Each row was made from one walk, in order. Every step used is in the known rows, and no mark comes twice. Write each row's walk.
Each row is shifted at random along 4 fixed directions that mean nothing.
Known rows
vuba/maso/pazogir/ketip/kazog/biza/tova: [ -47  -15  108  226  158  119    9  116  -44   60   23  -47  -36  116
  -42  -10  -23 -285  158   64 -205 -178   92  235  116  118    2  119
  -67   57 -226   26   45  133  -32   81  -79   29  -25  -55  145   77
 -155  -48  -98   73 -153 -139   20  121  -65  -43  333 -160  -74 -134
  -75   17 -103  -18 -125  -23  130  -36   76]
fifog/maso/zila/biza/ketip: [ -95   97  359  223 -196   24 -135 -103   18  -73    0  -91   23  250
   67   51  -21  -73   42   23  172   70   81  187  122   12  137  122
  -95 -110 -198 -146   50  115 -131  -22  -38 -100  175  166  196 -140
   71  -58  -50  131  -61   98   44   80  100   32  -25  -58 -147   80
  283  128   89   19   22 -103  -52  -10 -108]
fifog/maso/pazogir/ketip: [ -61 -115  -78  275 -165   38 -152  238 -204  161  302  -49 -238 -171
  -19   12  -29 -100  131   14 -110   46  157  343  197  -91  -99   75
   32 -110 -373  -20  -68  273 -156 -170  -37  -78  137   87    3   81
 -255  -80  -65  189 -394  -21  -19  368 -259   31  430   46  123   24
 -191 -163  -50  -36 -145    4  213  216  114]
vuba/zila/pazogir/ketip/biza: [ -61  131  298  307   33  365  186   -3   71   32   -3  -86   48  156
  151  183  -16   22 -305  162 -187 -130   -6  -48  141  297   94   28
 -148  104  -84 -164 -279 -131  -75  241  -84   61  -81  -61  238  406
   44  165  -28   97 -172   11   58 -291  -68 -253  -65 -172  -12 -178
  145  -39   -3 -149   76 -148  105   11 -121]
gada/tova/soke/fifog: [  47   55   12  199 -189 -260 -166  -23  -67    5  336 -267  -43   60
    5  219   27  210  -82  122  135  270  -47  102  157   21    8   -2
  178   47 -199   18 -132   70 -193 -235    0   10  166  124   47  135
  -86  -91  -48   54 -233  162  290  196   69 -190  321  -18   35  -30
  -31   84  100  -77   -3  -93   28  -10  133]
maso/pazogir/ketip/gada/dubag/vuba/zila/biza/kazog: [ -79  -44  233  234  107  256  -30   37  -56    2  -82 -139   63  257
   47   63 -130 -350  167    3  -44  -44   92  164  119   16  137  137
 -177  151 -127   23  104   54  -13  139 -104   -3    6  -53  152  -86
   -7  -62 -251   28   49  -66  -25   37    9  -48    9 -145 -226 -132
   31   19  -90   64 -119 -130   57  -36  -76]
soke/vuba/maso/zila/pazogir/ketip: [  26   79  113  279  -74  449   82  176 -106  139  108 -167  -18   38
   21  280    1  -54 -155   46 -119   44  -82   83  180  136    9  -87
 -158  222 -140  -70 -448  -61 -110  -26 -194    4 -100  -91  169  468
   25  155 -298  -14 -327  -62   16 -103 -161  -97   14  -83 -119 -227
 -118 -201 -210 -192   57 -217   85  138  -84]
biza/fifog/maso/pazogir/ketip/kazog/tova/gada/dubag: [ -32   14   76  297   83  245  103   58   29   90  -11 -114    7  170
  209   14  104 -105  114  149 -173 -183   29  152  132  313  178  -39
   22   93    5  -16   52    4  108  238 -142  -51 -203 -151  210 -201
  -56    3 -117  103  155 -228   -6 -175 -123 -175   47 -151 -167 -320
   89   52 -176  -14   19 -150   37  -55  -74]
biza/maso/zila/pazogir/ketip/gada: [ -97   69  205  215 -164  212   17   29   42   44   33 -115  -54  196
   61   92   71   31 -135  104 -107  -35    2  105   88  193   74  -32
 -127   82 -106  -60  -66   24  -72  170    0    0  -92   96  168   15
   15  -31    3  109  -50   40   78  -90 -107 -104   25 -149  -17  -99
  150   63  123   23   69 -138  -41  -35  -67]
soke/vuba/zila/pazogir/ketip/gada/dubag/tova: [  96  162 -215   43   70   71 -103  241 -225  321   93 -253   44 -122
 -203  391   43  -25  236  -37  255  304   43 -169  438 -150 -105 -149
 -188  199 -192  139 -113  -92 -146 -307 -299  -15  -39 -152  108  316
  -80  -34 -657  -12 -290  -38  151  283   73  -77  420   61 -272  -28
 -413 -204 -260   96  -79 -115   -9  -71 -350]
ketip/kazog/tova/soke/vuba/biza: [ -91  298  324  161  -98 -176  -77 -168  165 -165  100 -404   93  356
 -116  297   48  328 -283  180  107  212   23  -76   60  141   24  102
  -94   89 -114 -137 -182  -35 -298  -29   19  226  216  257  211  160
  119  -74  -72  -28 -178  329  259  -52  177 -162  178 -250  -75   53
  319  263  328   80    7  -68 -171 -168  -18]
kazog/biza/fifog/maso/pazogir/ketip/gada/tova/soke/vuba/zila: [ -76  -25  338  238   57  201  -40 -104   83  -56 -290 -158  222  411
  122  -39   53 -336  127  -31  -92   63  144    2   51  177  230  261
 -255  -63  168  106   55 -182  -18  158  -95  -63   84  -39   84 -319
  115   13 -172   92  186 -177  -53 -100   90  -56 -143 -263 -462 -134
  355  222  -31   55   13 -245 -117    4   25]
fifog/maso/pazogir/ketip/biza/kazog/gada: [-140  175  263  101 -236 -245  -91 -102  137 -194  193 -272  -91  283
  -82  156   56  424 -178  245   87   73    6  179  -36  120   39  -28
  -19   76 -295  -72   85  228 -202  124  171  204  152  354  194  -74
   -6 -179  152   75 -107  379  226   75   66  -52  210 -114  157   60
  265  309  469  193  -34  -34 -121 -204  -28]
tova/ketip/gada/dubag/vuba/biza/maso/zila/pazogir: [ -69 -206   -6  274   10  278  -91  299 -181  234   12   37  -37   13
   78  -92 -153 -472  139  -69  -72  -43  172  177  184 -102   12  163
 -101   -9  -40  -36   24  133   62 -192 -251 -149   36 -100   50  -60
  -81  -11 -272  112  -93 -178 -169  202 -194   95   99  -43  -83   21
   -1 -192 -269  -48 -139   27  135  212  -48]
dubag/vuba/biza/ketip: [-112  136  229  143  -85  -50  -54  -16   31   66  100 -308   66  105
 -224  344   14  196  -50   88  170  114   57   13  224   57    9  -22
 -147   66 -302  -40  -77   62 -298  -69  -18   77   61  206  262  199
  -22  -76 -285   84 -215  229  210   39  135 -144  168  -81  -76   35
  -20   -7  141  144  -53  -38  -84 -106 -199]
maso/pazogir/ketip/gada/tova/dubag/vuba/zila/biza: [-109   43  209  285   37  240   43   47   -7   50  -55  -97  124  208
  150   89 -126 -178 -192   -1  -29   58  116  -27  157   94  136  142
 -105   67   -1 -185  -96  -18  -12    6 -183  -17   90  -74  148   91
  123   10 -165   58  -78  -66  -14    0  -20  -94  -54 -154 -104  -21
  219  -15  -64 -113    2  -54    5   40 -138]
vuba/zila/biza/pazogir/ketip/gada/tova/soke/fifog: [  55 -170 -109  228   23   -6 -204  206 -259  315  227 -138  -22 -153
  -51   39 -181 -375  346  -52   64  219  174  201  308 -208  -26  156
  131  -75 -222  273   34   85 -157 -289 -138 -153   59 -139   52  173
 -262  -58 -324  120 -239 -125  156  423  -59 -139  444   93 -241  -82
 -322 -170 -275   19 -186 -133  228  145  164]
biza/tova/dubag/fifog/maso: [-124 -136   49  348  -86  106  -37  163   41  103  286  -40  -75   32
  139  -51   52  -45   52  145 -125 -189   17  206  199  281  113  167
  116 -121  -96 -256   37  100  132  -60  -49  -82  141   41   33 -186
 -132  -50   30  164  -34 -195 -137   10 -216 -195   57  -69  166    3
  124    6  -83 -173  -75   80  174   91   54]
gada/ketip/kazog/biza/fifog/maso: [-117 -126  348  380  -81  238   83 -100  121  -80   65  -41   57  239
  213 -104  108 -143  122  177 -181 -323    5  201   78  422  264  198
   -2 -170  -36 -128   82   42  145  288   25  -44   67   -9  162 -198
  -57   97  100  176  140 -263 -100 -315  -76 -295 -211 -182 -123 -155
  299  162  -34 -135  -31 -172  150   54   82]
kazog/gada/tova/dubag/vuba: [-104 -306 -188  172  188  -52  -54  306 -202  256   72   -8   16 -129
   -8 -145  -51 -354  231   48 -147 -172  209  159  103   32  -16  145
  130  -52  -61   36  278  167  126 -154  -63 -120  -45 -113  -97 -259
 -315 -176 -168   55   88 -203  -12  275 -213  -61  327  -41  103  -39
 -237 -144 -156   48 -179  163  243   67  111]
biza/pazogir/ketip/kazog/tova/gada/dubag/vuba/maso/zila: [-108 -162 -137  242   43  112 -125  399 -132  260  243  -88 -136  -95
    7  -29 -117 -239  117   45 -110   26  108  181  130  -11  -49  205
   26  133 -188  -55   28  164   42 -156 -112  -32  138  -45  -32 -129
 -223 -120 -188  160 -128 -123 -108  262 -321   18  354  -46   90   43
 -141  -72  -80  -72 -164   17  169  168  163]
zila/pazogir/ketip/kazog/biza/tova/dubag: [   8  137   67  147  108   29  -35  129   23   43   39 -130  -84  135
   -4  107  -13  -88   53  116  -35  -11   74  167  156   73  -30  -10
    7   89 -162  -69   69   94 -123 -106 -171   25  -29  -46  211  -14
  -81 -110 -186  -33 -144   71  126  186   16  -19  343  -52  -65 -137
  -11   21 -151   36  -24   44   72 -148  -66]
maso/zila/pazogir/ketip/kazog/biza/tova/dubag: [  -8  -22  -63  248  173  140   -4  281  -57  167  157  -19 -147    4
   56   -3  -94 -233   38  151 -171 -150   55  267  133  106  -44   43
  122  122 -204 -121   -2  165   32 -113 -189   -3  -43 -128  162   16
 -223  -94 -128   39 -193  -59   -2  179 -202  -21  334  -36  130 -156
 -118  -99 -248 -119  -84   86  254    7   70]
kazog/gada/dubag/vuba/biza/pazogir: [-109  171  180  113 -163 -234 -100   62   67  -20   68 -299  -29  205
 -172  296  -49  296 -192  101  132  194  101    4  147  -26  -51  -45
 -206   46 -204  -63   37   90 -357 -129  -25  155  135  259  195  127
   30 -144 -151  100 -221  359  191  265  149   12  179  -50  119  105
  151   85  255  197  -71   92 -150 -165 -262]
biza/maso/zila/pazogir/ketip/kazog/gada: [ -46  178   42   73 -252 -109  -59  106   22   15  403 -322 -176   40
 -160  329   -1  470 -256  257  130  176 -119   81   51   70  -81 -159
   36  291 -363  -49 -157  185 -200  -68   43  238   66  213  203  284
  -81  -96  -60    4 -306  376  277   75  -74 -110  329  -18  216   41
  -61   88  310   32  -24 -107  -13  -95  -10]
kazog/biza/maso/pazogir/ketip/gada: [ -59  258   99  118 -167  136   39   57   96   94  221 -336  -37  100
 -127  417   83  426 -274  195   14  117  -82   -6  180  146  -48 -241
 -131  270 -266  -50 -349   15 -225   73    2  176 -120  109  287  430
   49   34 -193   31 -313  202  217 -100  -23 -185  187  -56  -40 -107
  -51  -28  109   66   69 -163  -66  -99 -248]
gada/ketip/kazog/tova: [  74  256  238  238  142  245  327 -200   96 -110   -8 -174  118  247
  151  218  191  198 -230  301 -164 -261 -258  -41  -35  596  190 -128
  -18  330  -73 -148 -336 -136   94  412  -77  143 -216  -65  236  265
  -18  158   13  -27   46  -23  111 -586  -43 -301  -48 -358  -37 -394
   94  168  118 -286  180 -286   29 -121  -15]
kazog/biza/maso/pazogir/ketip/gada/tova: [ -38    5  183  266  154  310  192  -66   15   48 -261  -33  157  270
  193  -48  115 -315  131   23 -262 -221   79   59   90  320  219   44
 -172   34   70   68    4  -74   97  412 -120  -88 -244 -176  174  -86
   30   69  -89  117  217 -349  -18 -254  -33 -172  -13 -273 -355 -303
  113   79 -123  -20   45 -206  -45  -35  -81]
tova/dubag/vuba/zila/biza/maso/pazogir/ketip: [-151 -161  -49  412  -45  327   -9  327  -99  193  302  -73 -167  -83
   67   70  -90 -156 -106   80 -316 -115   97  328  166  103  -53   55
   14  147 -304 -179 -225  233  -20  -81 -104  -18   23  -11   78  195
 -169  -36 -114  179 -374 -105  -93  136 -388  -39  239  -96  251 -118
 -142 -232 -159 -170 -120   27  240  210  111]
dubag/tova/gada/ketip/biza/kazog/pazogir: [  16  234  200   -8   -9 -246  -75  -50   34 -156  -35 -282   30  233
 -132  201   36  242   13  118  141  117   48   67   38  -32    7  -57
 -195  124 -219   94   87   84 -280   17    6  147   66  217  119   76
    8  -33 -112   -8  -91  387  210  138  227   62  316 -118  -99  -99
  109  250  280  230  -47  -43 -120 -206 -174]
zila/pazogir/ketip/kazog/gada/dubag/vuba: [ -69 -159  213  155  205  262   29   63 -141   79 -325  -51  222  182
  132 -101   87 -482  406  -22 -141 -199  202   22   97   90  180  139
 -209  -33  156  177  358  -86  102  208  -60 -165 -185 -241   12 -333
  -48  -16 -282  -48  318 -318  -20   -9   13 -103  -32 -154 -391 -272
  -15    4 -213  207  -78 -137   80  -79 -115]
vuba/biza/fifog/maso/pazogir/ketip/kazog/gada/dubag/tova/soke: [ -64  211  140  221 -133   32 -121  -97   44 -112  196 -353   84  270
   31  287  129  183  -17   94   57  195   61   71  283  107  122    9
  -18  222 -147 -118 -212   23 -143  -31 -102  102  145  111  191  -26
  168 -115 -208   96 -161   68   73  -12   96 -157  272 -184 -223 -118
  183  200  105   55   13 -133 -148 -173 -106]
kazog/biza/maso/zila: [   9  140   22  -55  -45 -107 -210  177    4   72   41 -238   45  197
 -133  270 -100   28   77    4  324  389    4  -71  156 -262  -53   28
 -258  101 -111   -4 -135   29 -189 -332 -119   10  250   12  112   28
  107    0 -421  -62 -131  136   93  292  205  135  192  146 -386  246
  -22   22  -84   99  -32 -107  -89    9 -251]
gada/ketip/kazog/tova/dubag/fifog: [ -31    1  100  194  149   92   46  109   28  129  100 -180   62   27
  117  130   13   16  116  155  -28  -37    4   11  185  232  141   68
   71  109  -73  -45  121    2   16   29  -57  -48   11 -117  113  -78
 -135  -17 -178   -2   42  -75   95  -33    1 -292  204  -95  -83 -216
  -42   67 -107  -53  -37  -51  103 -110  -23]
fifog/maso/pazogir/ketip/gada/tova/dubag/vuba/zila/biza: [ -51   62   -4  209  -17  188  -57  197  -95  213  176 -194   54  -22
  -46  243 -188  -97  -73  -36  163  242  119  -55  326 -114  -20   70
  -73   99 -162 -122 -215   23 -110 -277 -274   15  149 -100  159  340
   51   21 -434   36 -315  -28   16  197  -42  -82  172   33 -174  113
  -67 -201 -204  -85  -87  -49   72  114 -228]
biza/fifog/maso/zila/pazogir/ketip/gada: [ -77    9  172   94 -226  -50 -218   51  -45   78   29 -124 -103   93
  -71   19    7  -83  225  -39  140  220  182  137  200 -126    6   85
 -124 -172 -188  143  276  116 -235  -74   17  -88  117  133  101 -209
  -75 -153 -118  115  -88   82  151  335   57   -9  270   35 -227   99
   78   95   96  237  -56  -99  -61  -63  -68]
dubag/fifog/maso/pazogir/ketip: [-112  185  221  192 -418 -199 -242  -28   44 -160  270 -275 -189  130
  -18  239  107  407 -107   42  123  353   98  182  168  -57  -30   13
  -94  -40 -359 -138    1  220 -388 -151   88   43  366  361   52  -62
   49 -170   38  140 -397  323  171  354   64   22  362  -38   94  123
  212  190  326   94   -8  -18 -156  -75  -60]
fifog/maso/zila/pazogir: [ 126  213  165  110  -93  332   36   63  -63   20 -102 -128  114  236
   70  290  -26  -31 -170  -24  154  180 -152 -102  193   33   93 -108
 -306  149   94 -114 -467 -203  -50 -146 -327  -16   -5  -97  160  330
  282  238 -382 -123 -140  -27  -97 -120  109   53 -236    4 -367  -42
  141 -110 -224 -203  154 -196  -83  102 -391]
maso/zila/pazogir/ketip/biza/fifog: [-192 -107  271  325 -258 -132 -135   46  104  -81  278  -82 -214  118
   54   31  -80  134 -162  157  -77   29   85  261   91  118   12  120
   65  -90 -345 -113  229  261 -190  -20  156   39  271  237  123  -88
 -167 -168  235  238 -251  194  194  226  -14 -141  186  -44  335   89
  218  160  244  -30  -82   62   80  -82  145]
soke/fifog/maso/pazogir: [  39  -91 -118  197  -77   54 -174  278 -196  227  203  -71 -108 -130
  -15   48  -65 -137  182  -11   -8   94   51  213  232 -118  -75   51
  -59 -118 -180   60 -170  106  -54 -289 -146  -98  111  -39  -17  167
 -140   79 -246   54 -320 -145 -104  324 -136   47  239  115  -71   41
 -168 -207 -257  -88 -130   -9  189  268  -43]
gada/ketip/biza/maso/zila/pazogir: [ -16 -149  175  200   17  240 -106  135 -162   74 -257  106   38  178
  179 -180 -122 -610  270 -148  -38  -12  199  146  109 -134   97  230
 -256 -141   68   57  149   46   24  -72 -223 -235   69 -118   14 -211
   30   50 -202   82   84 -210 -162  183   -4  171    2  -59 -342   28
  153  -28 -230    2  -69  -81   52  169  -63]
maso/zila/pazogir/ketip/biza/tova/gada/dubag/vuba: [-153 -218  223  365  230  476  129   98  -44   82 -288   53  221  253
  292 -188   69 -538  127   30 -404 -420  157  129   54  336  257  147
 -123   76  184  -57  165  -74  273  336  -80 -175 -251 -233   21 -345
    9    7  -82  104  325 -444 -182 -234 -179 -118 -210 -306 -128 -366
  171  -14 -231  -10   -7  -57   98  -14  -53]
zila/pazogir/ketip/biza/tova/fifog/maso: [ -26   35  248  255 -106  160  -88   12   76    1   53 -106   12  160
   71    0   61 -169  191  -11    3   10   97  176  258  132  120  142
  -88 -183  -53  -83   19  -13  -87  -35 -119 -112  135   15  110 -109
   79   39 -116   95  -61 -156  -31   44   33  -95   57  -54 -313  -60
  225   88 -150  -15   -2  -79  -12   21  -83]

Write each row's walk
[  41  188  162  175  201  406  107    5  -41   53 -239 -123  256  288
  134  182  145 -212  233   32   -5  -63  -19  -86  276  215  230  -37
 -290  192   74  -15 -119 -196  119  204 -255  -62 -137 -249  199   18
  170  110 -415  -20  103 -307  -80 -209  107 -127  -77 -168 -481 -296
   53   43 -270   10   50 -236  -78 -149 -373] -> fifog/maso/zila/pazogir/ketip/biza/kazog/gada/dubag/tova
[-139  -94   98  330  121  424   89  200   20  147 -105  -72   82  213
  141   23    3 -270  -17   48 -350 -260   66  125  132  226   97   56
 -270  115   57  -91 -199  -13  125  172 -155  -31 -153 -117  139   34
   67  107 -211   90    8 -319 -223 -163 -187  -47 -111 -213 -113 -174
  102 -112 -237  -54  -61  -20   47  131 -152] -> ketip/gada/dubag/vuba/biza/maso/pazogir
[ -71 -155  177  279  127  358   60  147  -62  187  -30   20   23   70
  131 -188  -45 -408  237   84 -258 -281  113  275   94  171  161  170
  -22  -86  -58   79   91   46  103  280   -6 -118 -153 -142  121  -78
 -180   68  -18  113   83 -256  -85  -72 -230 -144   11  -99 -183 -295
   19  -14 -161   15  -81 -151  238  109   85] -> tova/fifog/maso/zila/biza/kazog/pazogir/ketip/gada
[  15  240  112  181   93   43  -17   51  130  -24  106 -237  -56  191
   41  182   60  143   17  206  -20   41  -31  159  132  202    9  -31
    8  137 -169 -112  -70   37 -114  -32 -120   68   25   -2  218    0
  -33  -50 -168  -56 -155   86  115   48    6  -79  270  -93 -111 -198
   84  108  -94   -8   29  -37   20 -165  -73] -> soke/fifog/maso/pazogir/ketip/biza/kazog/tova/dubag
[ -32   23 -121  162 -222 -226 -264  245  -40  101  488 -173 -209  -68
    7  103  -46  219   -4  142  241  279  -22  119  178  -74  -40  106
  151   44 -282 -197  -22  212  -32 -333  -45   36  427  137  -20 -162
 -134 -152  -52  148 -265  138   21  340 -130   -9  337  116  215  249
   33  105  118 -113 -104   34   84  101   49] -> ketip/kazog/gada/dubag/tova/fifog/maso/zila
[ -78  212  483  178 -153  209  -62 -117  248 -139  -51 -375  136  404
  -13  369   55  154  -84   55   57  231  -12  -42  216  167  121  -20
 -297  148  -64   20 -122 -169 -298   69  -16   75   73   54  295  136
  274   71 -275  -26 -117   84  221 -133  300 -207  -76 -120 -456 -140
  285  198  -15  100  103 -253 -216 -233 -217] -> tova/soke/vuba/maso/zila/pazogir/ketip/biza/fifog
[-121    4  232  222 -228  -49 -231   56   59  -49   61  -83  -73  242
  188  -53   39  -21  132   29   99  171  103  122  118    6  142  229
 -119 -130  -76 -139  232   84  -54  -26   31 -115  352  139   -6 -510
   24 -144   41  204   24    3  -76  239   -6   39   30  -27  -43  143
  360  252  143   38  -30  -51  -65   -1  -47] -> biza/pazogir/ketip/gada/dubag/fifog/maso/zila
[-117   65   41   68  -24  -98 -133  143    6   89   68 -299   22   97
 -109  151   73   20  147   -1  124  194  156  -87  199  -12  -26  153
 -132   36  -20    8  188    8 -147 -154  -97   28  136   64   35 -176
   14 -138 -327   -6   44   15  119  193   40  -94  377 -104 -268  119
   16  111   59  208  -91  -13 -124  -83  -61] -> ketip/kazog/tova/gada/dubag/vuba/maso
[ -89    0  193  132  -38 -157 -156   59   19    1   20 -181  -21  122
   95   28  -11  -17  219   14   98  201  191   66  183  -12  120  174
   11  -73  -75   52  482  116 -161  -69   -8  -87  201   43   47 -388
  -59 -206  -88   31   66   68  181  333  147 -140  358  -57 -130  -32
  146  232   73  175  -92   34  -81 -211   -9] -> zila/pazogir/ketip/kazog/gada/tova/dubag/fifog
[-115   70  270   83  -38 -109 -141  -52   46  -82 -276 -181  105  353
   69   80   76  -57   53  -63  143  282  189 -162   89  -20  129  189
 -337  -52   90   26  303  -98 -171   10  -39  -47  240  113   -4 -484
  116 -172 -172   84  149  109   76  200  201   45   24 -153 -237  118
  319  259  220  219    2  -77 -236 -121 -169] -> maso/pazogir/ketip/gada/dubag/vuba/zila
[ -79   61  143  167  -92  -67 -229  123  -31   79  125 -126  -99  -20
   18   52  -96  -95  220  -34  150  269  292   62  301 -217  -61  218
  -68 -156 -256    5  255  124 -278 -198  -76  -77  297   20   80  -39
  -70 -111 -180  139 -261   83  131  441   67  -47  483   65 -184  159
   54   43  -30  158 -140   14   50  -46  -87] -> gada/tova/dubag/fifog/maso/zila/pazogir/ketip/biza
[ -66  146  152  257  -34   -7   61  -64   81  -85  -13 -139  -52  282
  244   29  151  145 -131  197 -116  -82   31  116    1  300  157  -44
   47  108  -16 -130  111   68    9  251  -42   21  -85   55  165 -308
    1 -118  119  116  144   53  108 -111  -59  -97  119 -228   65 -218
  289  239  160   25   83  -73  -91 -152  -34] -> maso/pazogir/ketip/kazog/tova/gada/dubag
[-123  477  591  216 -207  166   24 -298  345 -330  -83 -398  137  530
  138  378  221  467 -433  170  -62  151  -12 -118   74  324  129  -27
 -318  202  -32 -231 -321 -207 -317  304   66  181   80  218  267  181
  421   82   25   14 -147  266  200 -344  218 -185  -61 -326 -228 -157
  565  360  320   81  229 -223 -309 -259 -232] -> tova/soke/vuba/maso/pazogir/ketip/biza
[  62  193  323  234   75  521   99  -26   59  -26  -84 -221   84  226
  194  203   86 -149  137   65 -116  -30  -83  -15  201  304  208   38
 -222  266   -6   -8 -136 -227  -12  286 -187    3 -108 -206  195   78
  137  162 -292  -67   38 -182  -23 -323    7 -260  -32 -213 -435 -379
   80   86 -192 -115   83 -327   -3  -89 -123] -> gada/tova/dubag/fifog/maso/zila/pazogir/ketip/kazog
[ -31   44  328  367 -119  376   58   -8   13  -80  -33  -31  -14  261
  220   32   66 -163  -99   28 -201  -73  -15  238  102  267  187   45
 -116   42  -60 -170 -175    9  -38  154 -109  -88   16    9  132  -15
  102   54   29   99 -116 -113  -58 -117  -92  -44 -118 -195  -86 -259
  269   68  -62 -190  107 -158  -13   41   -7] -> biza/tova/fifog/maso/zila/pazogir/ketip
[-118  -33   30  239 -128  130  -53  217  -66  238  228  -97 -160  -54
  -43   57  -81  -51  -39   91  -96  -13  102  189  174   41  -43   46
    1   16 -277  -21  -23  144 -121   18   -7   -2  -32   71  152  150
 -190  -85  -45  200 -220   36   70  159 -239 -107  265  -22  117   -6
  -84  -83   55   30  -77  -48  135   76   34] -> vuba/maso/zila/biza/pazogir/ketip/gada
[ -84  117  334  183  -30   63  -40  -38  141  -69 -143 -185  108  330
  231  106   69   38   18   24   37  165   73  -45  164  177  246  105
 -123   32   92  -82  245  -67  -87   95  -47  -95  123    1  108 -372
  162  -91  -82   18  157  -12   95   34  192 -166   16 -155 -231 -140
  361  278   40   60   77  -56 -205 -231 -167] -> maso/zila/pazogir/ketip/gada/tova/dubag/fifog
[   7  237  221  112 -296 -121 -171  -89  149  -76  123 -325  -16  195
  -38  223  133  234  115   -4  267  339   56   31  277   44   81    6
 -130 -110 -112  -35   25  -30 -298 -108  -82  -14  229  179  135 -134
  171  -45 -181   89  -83  115  154  134  205  -95  171    0 -370   46
  254  229   89  120   58 -133 -242 -109 -215] -> biza/pazogir/ketip/gada/tova/fifog/maso
[-106  105  176  390  -28  222  111   36  110   -9   81 -152  -40  266
  263   35   83   54 -213  232 -216 -182  -13  149    6  392  156    2
   64  203  -16 -222  -34   33   89  260  -98   47 -117  -15  211 -125
    9  -45   72  141   75  -50   24 -231 -214 -147  -12 -277  134 -274
  292  157   38 -104   62 -105   -3  -68   22] -> soke/vuba/maso/zila/biza/pazogir/ketip/kazog/tova/gada/dubag
[-110   26  260  294  -70  107 -106   15  110   -9   -8  -55   46  294
  242  -84   63 -121   81   65   26   23   55   98  135  196  247  256
  -78 -112   31 -224   70    7   89   89  -57 -117  275   49   81 -475
   86  -49   26  201  114 -151 -147  -36  -28  -59 -125 -127 -135   26
  441  259   38  -69   16  -72  -66   41  -38] -> vuba/biza/ketip/gada/dubag/tova/fifog/maso/zila
[  19   76  -38  344 -180  244   -6  129 -101  113  396 -236 -115  -80
   20  301   60  165 -113  103 -123   88  -56  226  260  133  -29 -127
   44  204 -343  -93 -501   93 -149  -76 -121   41    1   13  141  449
  -63   67 -189  124 -492  -36   38   12 -220 -157  270  -48   37 -209
 -183 -174 -122 -209    0 -162  126  150   -2] -> gada/tova/soke/fifog/maso/pazogir/ketip
[ -41   72   51  245 -259  -14 -194  115   23   82  324 -241  -91   -1
  -24  153   86  135   78   44  175  238   62   79  312   44   11   82
    6  -81 -166 -124   -6   48 -130 -257 -129  -19  287  123   43  -59
   -2  -70 -187  138 -248   25   44  202  -47 -115  223   -6  -57   72
  122   73  -12  -17  -55  -40  -31   35  -74] -> soke/vuba/zila/pazogir/ketip/gada/dubag/tova/fifog/maso
[ -56   36  101  356  -83  294   53  104  -31   65  161 -121  -47   58
  156  111  121   41  -30  111 -214  -81   16  235  188  252  112  -40
  -21   76 -172 -132 -226   88  -14  131  -75  -33  -19  -21  134   82
  -22   40  -52  142 -226 -150  -48  -60 -199 -132   95 -124   11 -278
   47  -19  -93 -116   14 -119   67   68  -39] -> kazog/gada/dubag/tova/fifog/maso/pazogir/ketip
